X =
array([[ -15.75,  -11.65,   75.29,  -73.39,  -67.30,   75.72,   38.48,
          64.85,  198.42,   77.80, -124.33, -180.36,   21.17,  -69.37],
       [ -35.25,   -1.51,  -19.48,  -23.06,  -42.20,   -4.11,   34.55,
          -3.66,  -58.18,   15.54,  -18.02,  -18.45,   -0.10,  -46.99],
       [ -23.37,   -4.29,  -48.18,   -9.76,  -35.56,  -25.92,   -3.28,
           7.43,    3.49,  -48.77,  -47.72,  -70.87,  -17.95,   -8.07],
       [ -26.18,  -29.56,  -70.34,  105.37,  -23.56,   29.84,   93.25,
        -151.11,  -31.96,  -14.32, -166.87,  -44.87,   46.47,  -82.59],
       [  -8.44,  -74.90,  -24.93,  -63.50,    9.38,  -34.56,   -9.36,
          -0.10,  -56.15,   46.36,  -88.08,  -24.78,   28.61,  -62.28],
       [  -5.13,  -36.57,  -45.50,  -33.68,  -46.84,  -42.69,   15.52,
         -12.77,  -25.73,  -26.95,  -43.26,   37.09,   27.44,  -25.07],
       [   9.11,  -50.69,   -3.27,  -53.74,  -10.81,   -1.24,  -35.74,
          28.83,  -11.21,  -21.03,  -36.89,  -41.71,   -1.35,    3.99],
       [ -43.35,   24.12,   20.92,   11.21,   -8.88,  -37.06,   -1.46,
          10.49,  -24.36,   -6.23,  -11.19,  -43.23,    1.60,  -46.25]])
X[0,0] = -15.75
X[5,9] = -26.95
X[3,11] = -44.87
X[3,6] = 93.25
X[6,3] = -53.74
X[0,13] = -69.37
X[4,0] = -8.44
X[:, 10] = [-124.33, -18.02, -47.72, -166.87, -88.08, -43.26, -36.89, -11.19]
X[1,0] = -35.25
X[5,4] = -46.84
X[6,2] = -3.27
X[7,1] = 24.12
X[2,12] = -17.95
X[5,12] = 27.44
X[4,2] = -24.93
X[:, 0] = [-15.75, -35.25, -23.37, -26.18, -8.44, -5.13, 9.11, -43.35]
X[:, 13] = [-69.37, -46.99, -8.07, -82.59, -62.28, -25.07, 3.99, -46.25]
X[0,9] = 77.80
X[5,5] = -42.69
X[1] = [-35.25, -1.51, -19.48, -23.06, -42.20, -4.11, 34.55, -3.66, -58.18, 15.54, -18.02, -18.45, -0.10, -46.99]
X[4] = [-8.44, -74.90, -24.93, -63.50, 9.38, -34.56, -9.36, -0.10, -56.15, 46.36, -88.08, -24.78, 28.61, -62.28]
X[5] = [-5.13, -36.57, -45.50, -33.68, -46.84, -42.69, 15.52, -12.77, -25.73, -26.95, -43.26, 37.09, 27.44, -25.07]
X[:, 7] = [64.85, -3.66, 7.43, -151.11, -0.10, -12.77, 28.83, 10.49]
X[:, 6] = [38.48, 34.55, -3.28, 93.25, -9.36, 15.52, -35.74, -1.46]
X[6,13] = 3.99
X[:, 12] = [21.17, -0.10, -17.95, 46.47, 28.61, 27.44, -1.35, 1.60]
X[3,8] = -31.96
X[4,13] = -62.28
X[5,6] = 15.52
X[:, 8] = [198.42, -58.18, 3.49, -31.96, -56.15, -25.73, -11.21, -24.36]
X[4,4] = 9.38
X[2,9] = -48.77
X[2,2] = -48.18
X[7,7] = 10.49
X[:, 4] = [-67.30, -42.20, -35.56, -23.56, 9.38, -46.84, -10.81, -8.88]

B =
[[ 434 -279 -167  477  642  127]
 [-226  199  280 -647  675  -76]
 [-166   98   83   93 -134  -85]]
B[0, 0]	434
B[:, 0]	[434, -226, -166]
B[0, 5]	127
B[0, 1]	-279
B[2, 4]	-134
B[2, 2]	83
B[2]	[-166, 98, 83, 93, -134, -85]

data = -55.2 8.4 -56.9 -2.3
data[0] = -55.2
data[1] = 8.4

W = [[-27.6, -12.3, 18.2, 0.6, 7.6, 17.2], [30.0, -26.2, 2.5, 16.8, -10.4, -8.2], [3.7, -25.0, -4.9, 12.8, -2.4, 17.0], [-54.0, 13.6, 2.9, 55.9, -39.4, 23.8], [4.7, 18.5, -11.0, -13.2, -7.5, 19.3], [-42.1, 21.1, 19.1, 13.3, -32.3, 7.1], [-37.2, 4.7, 8.6, 49.2, -26.9, -12.7], [-19.7, -9.8, 1.7, -2.1, 5.0, -15.8], [14.3, 1.6, 38.7, -18.1, 25.5, 7.4], [-25.8, -8.8, -5.8, 5.1, -5.0, -20.4]]
W[0,0] => -27.6
W[2,5] => 17.0
W[6,4] => -26.9
W[6,5] => -12.7
W[1] => [30.0, -26.2, 2.5, 16.8, -10.4, -8.2]
W[8,4] => 25.5
W[1,3] => 16.8
W[:, 0] => [-27.6, 30.0, 3.7, -54.0, 4.7, -42.1, -37.2, -19.7, 14.3, -25.8]
W[:, 2] => [18.2, 2.5, -4.9, 2.9, -11.0, 19.1, 8.6, 1.7, 38.7, -5.8]
W[7,1] => -9.8
W[0,2] => 18.2
W[1,0] => 30.0
W[8] => [14.3, 1.6, 38.7, -18.1, 25.5, 7.4]
W[9,1] => -8.8
W[1,1] => -26.2
W[2,0] => 3.7
W[3] => [-54.0, 13.6, 2.9, 55.9, -39.4, 23.8]
W[5,0] => -42.1
W[1,2] => 2.5
W[9,0] => -25.8
W[1,4] => -10.4
W[3,2] => 2.9
W[:, 5] => [17.2, -8.2, 17.0, 23.8, 19.3, 7.1, -12.7, -15.8, 7.4, -20.4]
W[7,2] => 1.7
W[:, 1] => [-12.3, -26.2, -25.0, 13.6, 18.5, 21.1, 4.7, -9.8, 1.6, -8.8]
W[4,0] => 4.7
W[0] => [-27.6, -12.3, 18.2, 0.6, 7.6, 17.2]
W[1,5] => -8.2
W[7] => [-19.7, -9.8, 1.7, -2.1, 5.0, -15.8]
W[3,5] => 23.8
W[2] => [3.7, -25.0, -4.9, 12.8, -2.4, 17.0]
W[9,5] => -20.4
W[3,3] => 55.9

A = -5.9 2.7 2.0 60.0 -21.8 7.6 3.9 14.5 65.6 -5.4 19.2
A[-11]	-5.9
A[-5]	3.9
A[-10]	2.7
A[3]	60.0
A[-7]	-21.8
A[8]	65.6

M =
[[ 0.168  0.188 -0.234 -0.248  0.154  0.172 -0.273 -0.232 -0.232 -0.275
  -0.255  0.172 -0.239  0.148]
 [ 0.166  0.163 -0.242 -0.261  0.167  0.147 -0.261  0.186 -0.271 -0.254
  -0.279  0.151 -0.240  0.143]
 [-0.247 -0.234 -0.252  0.171  0.173 -0.244  0.155  0.155  0.168  0.174
   0.174 -0.258  0.163 -0.278]
 [-0.250 -0.244 -0.236 -0.279 -0.277  0.175 -0.256 -0.269 -0.239 -0.259
   0.154 -0.262 -0.272 -0.236]
 [-0.255  0.189  0.185 -0.262  0.142 -0.231 -0.244  0.144  0.163  0.155
   0.188  0.186 -0.249  0.147]
 [ 0.144  0.166  0.188 -0.243 -0.264  0.157  0.154 -0.231 -0.242 -0.231
   0.150 -0.262 -0.240 -0.232]]
M[-6, 0]	0.168
M[-4]	[-0.247, -0.234, -0.252, 0.171, 0.173, -0.244, 0.155, 0.155, 0.168, 0.174, 0.174, -0.258, 0.163, -0.278]
M[:, -5]	[-0.275, -0.254, 0.174, -0.259, 0.155, -0.231]
M[-4, -4]	0.174
M[-1]	[0.144, 0.166, 0.188, -0.243, -0.264, 0.157, 0.154, -0.231, -0.242, -0.231, 0.150, -0.262, -0.240, -0.232]
M[2, 3]	0.171
M[0, -5]	-0.275
M[-3, 5]	0.175
M[-5, 10]	-0.279
M[-2, 13]	0.147
M[1, -1]	0.143
M[-5, 5]	0.147
M[0, 1]	0.188
M[-6, -1]	0.148
M[2, 8]	0.168
M[-1, -12]	0.188
M[-6, 8]	-0.232
M[1]	[0.166, 0.163, -0.242, -0.261, 0.167, 0.147, -0.261, 0.186, -0.271, -0.254, -0.279, 0.151, -0.240, 0.143]
M[-3, -5]	-0.259
M[2, -12]	-0.252
M[:, 13]	[0.148, 0.143, -0.278, -0.236, 0.147, -0.232]
M[-1, 9]	-0.231
M[-2, -12]	0.185
M[0, 5]	0.172
M[-6, -12]	-0.234
M[2, -14]	-0.247
M[-2, 3]	-0.262
M[-6, -10]	0.154
M[0, 10]	-0.255
M[-3, 1]	-0.244
M[5, -8]	0.154
M[-2, 1]	0.189

grid =
[[ 12.506   3.511   0.170  21.515   3.721  12.541]
 [ 10.349   9.909   3.283  12.172   9.905  16.732]
 [  2.525  12.905  11.380 -22.771  19.437  -4.796]
 [ -8.380   2.480  12.397   0.094   1.885 -12.312]
 [ 12.291   5.563   1.820  20.320  -0.663  15.719]
 [  7.677  -5.259   0.728  18.964   1.502  -6.569]]
Indices start at 0.
(0, 0): 12.506
(0, 1): 3.511
(2, 1): 12.905
(1, 0): 10.349
(1, 2): 3.283
(2, 4): 19.437
(4, 2): 1.820
(4, 1): 5.563
(1, 4): 9.905
(4, 4): -0.663
(2, 0): 2.525
(1, 1): 9.909
(5, 2): 0.728
(1, 5): 16.732
(0, 5): 12.541
(3, 5): -12.312
(5, 1): -5.259
(1, 3): 12.172
(5, 3): 18.964
(2, 5): -4.796
